Below are the code and all the weights of a small trained network. Each question names an input and a class and asks about switching units off, where a switched-off unit gives its printed mean instead of its output.

import numpy as np


def w(rows, s, z=0):
    codes = np.array(rows[::2]) - 128.0
    scale = np.full(codes.shape[1], s)
    scale[-1] = z or s
    return codes * scale


def f(y):
    return y / 2 * (1 + np.tanh(0.7978845608 * (y + 0.044715 * y**3)))


def log_softmax(a):
    a = a - a.max(-1, keepdims=True)
    return a - np.log(np.exp(a).sum(-1, keepdims=True))


def net(x, mask):
    res = np.array(x, float).reshape(1, 6) / 4 @ E
    y = f(res @ A[0][:, :-1].T + A[0][:, -1])
    res = res + np.where(mask, y, B[0][:, -1]) @ B[0][:, :-1]
    return log_softmax(res[-1] @ U[:, :-1].T + U[:, -1])


A, B = {}, {}
E = w([
[174,22,254,147,135,55,130,103],'x0',
[55,144,149,28,116,122,58,64],'x1',
[189,110,135,98,117,168,117,174],'x2',
[158,138,215,59,121,192,42,193],'x3',
[37,37,112,184,188,106,76,254],'x4',
[91,162,128,180,125,69,19,73],'x5',
],0.0088)
A[0] = w([
[194,72,169,78,135,234,168,176,164],'neuron 0',
[199,108,107,198,140,51,238,39,221],'neuron 1',
[65,41,175,170,158,84,1,192,121],'neuron 2',
[71,226,93,97,101,173,110,119,204],'neuron 3',
[52,124,61,142,154,179,95,157,212],'neuron 4',
[45,37,172,129,149,72,55,99,224],'neuron 5',
[89,127,160,150,109,137,57,119,233],'neuron 6',
[239,33,183,102,183,128,206,192,252],'neuron 7',
],0.007,0.0046)
B[0] = w([
[115,91,156,94,96,212,123,187,200],'neuron 0',
[99,165,149,205,109,94,148,77,245],'neuron 1',
[157,81,163,90,188,44,140,255,240],'neuron 2',
[142,200,53,24,108,163,98,119,209],'neuron 3',
[109,112,60,107,156,123,198,208,208],'neuron 4',
[96,21,163,71,184,57,124,123,236],'neuron 5',
[166,165,170,48,182,94,104,158,189],'neuron 6',
[127,27,200,186,74,169,138,147,244],'neuron 7',
],0.009,0.011)
U = w([
[157,61,203,135,43,255,132,150,226],'0',
[107,121,152,237,88,67,186,51,149],'1',
[145,114,31,217,149,165,189,154,3],'2',
[140,74,161,106,222,48,112,193,88],'3',
[71,78,167,49,146,88,80,26,66],'4',
[243,220,138,74,86,184,16,67,140],'5',
[49,155,4,95,143,185,173,142,143],'6',
],0.0089,0.0025)

Each question gives the input, the list of numbers given to net, and the class t.
The units are the neurons (one row each of A and B). Each row of codes is followed by its name. A weight is (code - 128) times the scale printed after its matrix; where a second scale follows, it is the last column's (A, B and U).
mask holds one flag per neuron, in row order. A switched-off neuron (its flag False) gives its mean, the last column of its row in B, instead of its output. The means were averaged over made-up inputs and are rounded, as every weight is.
A unit's drop is (log p(t) with every unit on - log p(t) with that unit switched off) / (log p(t) with every unit on - log p(t) with every unit switched off).
The circuit of an input: a set's keep is (log p(t) with only the set's units on - log p(t) with every unit switched off) / (log p(t) with every unit on - log p(t) with every unit switched off). Starting from all 8 units, units are removed one at a time, each time the one whose removal leaves the highest keep (on an exact tie, the one counted first), for as long as the keep stays at least 0.8.
units of the circuit, in order: the units of the circuit, biggest drop first
k most important neurons: the k neurons with the biggest drops, biggest first
drop of u: that unit's drop, to one decimal
input [8,-3,8,-4,7,-8], class 0: units of the circuit, in order -> [neuron 7]
input [-1,0,-4,-2,1,-4], class 2: units of the circuit, in order -> [neuron 5; neuron 6]
input [-1,6,-6,6,-2,8], class 3: 2 most important neurons -> [neuron 2; neuron 6]
input [3,-3,3,-3,3,-1], class 0: units of the circuit, in order -> [neuron 7; neuron 6]
input [-7,0,6,-3,-7,-3], class 5: units of the circuit, in order -> [neuron 4; neuron 3]
input [0,-2,-8,-1,0,1], class 1: units of the circuit, in order -> [neuron 2; neuron 1]
input [4,6,3,-8,1,0], class 4: 2 most important neurons -> [neuron 5; neuron 2]
input [5,7,-6,6,-3,6], class 3: 3 most important neurons -> [neuron 2; neuron 6; neuron 1]
input [8,-4,7,-1,7,-5], class 0: 2 most important neurons -> [neuron 7; neuron 0]
input [-7,2,-6,8,1,2], class 6: drop of neuron 4 -> 1.2
input [0,1,-4,-3,-8,-6], class 1: drop of neuron 1 -> 0.6
input [-6,-3,-2,5,3,-2], class 6: drop of neuron 2 -> 0.0
input [8,6,5,-8,-5,0], class 1: drop of neuron 1 -> 0.2
